Here is a tiny trained network, its code and every weight. The questions are about switching its units off for an input and a class, where a switched-off unit gives its printed mean instead of its output.

import numpy as np


def w(rows, s, z=0):
    codes = np.array(rows[::2]) - 128.0
    scale = np.full(codes.shape[1], s)
    scale[-1] = z or s
    return codes * scale


def f(y):
    return y / 2 * (1 + np.tanh(0.7978845608 * (y + 0.044715 * y**3)))


def log_softmax(a):
    a = a - a.max(-1, keepdims=True)
    return a - np.log(np.exp(a).sum(-1, keepdims=True))


def net(x, mask):
    res = np.array(x, float).reshape(1, 3) / 4 @ E
    y = f(res @ A[0][:, :-1].T + A[0][:, -1])
    res = res + np.where(mask, y, B[0][:, -1]) @ B[0][:, :-1]
    return log_softmax(res[-1] @ U[:, :-1].T + U[:, -1])


A, B = {}, {}
E = w([
[69,8,57],'x0',
[139,196,19],'x1',
[238,59,133],'x2',
],0.011)
A[0] = w([
[62,182,145,172],'neuron 0',
[174,124,119,155],'neuron 1',
[209,198,50,197],'neuron 2',
[219,60,63,130],'neuron 3',
[110,66,207,232],'neuron 4',
[82,88,216,175],'neuron 5',
[137,146,143,23],'neuron 6',
[166,214,150,56],'neuron 7',
[126,171,58,129],'neuron 8',
[177,103,162,220],'neuron 9',
[183,108,153,75],'neuron 10',
[89,112,205,156],'neuron 11',
[207,93,122,241],'neuron 12',
[95,158,62,182],'neuron 13',
[220,140,148,115],'neuron 14',
[120,131,13,194],'neuron 15',
[159,176,177,26],'neuron 16',
[123,157,77,91],'neuron 17',
[102,90,114,65],'neuron 18',
[173,80,111,170],'neuron 19',
[4,158,135,252],'neuron 20',
[54,26,91,54],'neuron 21',
[102,96,181,83],'neuron 22',
[182,207,195,42],'neuron 23',
[71,108,99,123],'neuron 24',
[42,145,128,231],'neuron 25',
[136,56,78,146],'neuron 26',
],0.015,0.0032)
B[0] = w([
[181,163,225,204],'neuron 0',
[194,131,183,160],'neuron 1',
[171,127,109,236],'neuron 2',
[137,182,172,236],'neuron 3',
[194,121,111,224],'neuron 4',
[195,116,86,210],'neuron 5',
[70,67,123,132],'neuron 6',
[111,30,160,213],'neuron 7',
[178,48,86,196],'neuron 8',
[163,160,137,192],'neuron 9',
[106,181,120,172],'neuron 10',
[217,122,20,188],'neuron 11',
[183,205,168,216],'neuron 12',
[212,102,146,202],'neuron 13',
[125,136,181,200],'neuron 14',
[171,100,120,232],'neuron 15',
[77,34,147,185],'neuron 16',
[146,107,87,169],'neuron 17',
[82,80,153,163],'neuron 18',
[152,149,173,190],'neuron 19',
[160,213,159,245],'neuron 20',
[109,50,164,251],'neuron 21',
[174,101,60,169],'neuron 22',
[99,2,145,230],'neuron 23',
[133,70,209,181],'neuron 24',
[179,181,194,208],'neuron 25',
[95,99,178,215],'neuron 26',
],0.0081,0.013)
U = w([
[102,70,186,137],'0',
[167,202,197,86],'1',
[214,119,30,96],'2',
[154,160,139,255],'3',
[101,148,86,78],'4',
[1,119,136,83],'5',
[54,150,63,106],'6',
[68,168,124,83],'7',
],0.014,0.0092)

Each question gives the input, the list of numbers given to net, and the class t.
The units are the neurons (one row each of A and B). Each row of codes is followed by its name. A weight is (code - 128) times the scale printed after its matrix; where a second scale follows, it is the last column's (A, B and U).
mask holds one flag per neuron, in row order. A switched-off neuron (its flag False) gives its mean, the last column of its row in B, instead of its output. The means were averaged over made-up inputs and are rounded, as every weight is.
A unit's drop is (log p(t) with every unit on - log p(t) with that unit switched off) / (log p(t) with every unit on - log p(t) with every unit switched off).
The circuit of an input: a set's keep is (log p(t) with only the set's units on - log p(t) with every unit switched off) / (log p(t) with every unit on - log p(t) with every unit switched off). Starting from the 12 units with the biggest drops (on a tie, the unit counted first), units are removed one at a time, each time the one whose removal leaves the highest keep (on an exact tie, the one counted first), for as long as the keep stays at least 0.8.
circuit, biggest first: the units of the circuit, biggest drop first
k most important neurons: the k neurons with the biggest drops, biggest first
drop of u: that unit's drop, to one decimal
input [5,4,4], class 0: circuit, biggest first => [neuron 26]
input [2,-7,-7], class 1: 4 most important neurons => [neuron 20; neuron 25; neuron 0; neuron 8]
input [6,6,-6], class 0: 4 most important neurons => [neuron 24; neuron 21; neuron 8; neuron 12]
input [1,-7,-6], class 2: 2 most important neurons => [neuron 11; neuron 5]
input [7,7,4], class 0: 3 most important neurons => [neuron 26; neuron 21; neuron 11]
input [-6,-6,-5], class 0: 3 most important neurons => [neuron 23; neuron 16; neuron 7]
input [-2,-1,1], class 3: 3 most important neurons => [neuron 21; neuron 26; neuron 24]
input [-7,-8,-6], class 2: 2 most important neurons => [neuron 11; neuron 5]
input [6,3,8], class 1: 2 most important neurons => [neuron 3; neuron 12]
input [1,-7,7], class 1: 2 most important neurons => [neuron 12; neuron 3]
input [-2,-7,-6], class 2: 3 most important neurons => [neuron 11; neuron 5; neuron 22]
input [-4,7,7], class 1: drop of neuron 11 => 0.7
input [3,0,-6], class 1: drop of neuron 20 => 0.1
input [8,7,-3], class 0: circuit, biggest first => [neuron 21]
input [-4,-8,7], class 2: drop of neuron 22 => 0.3
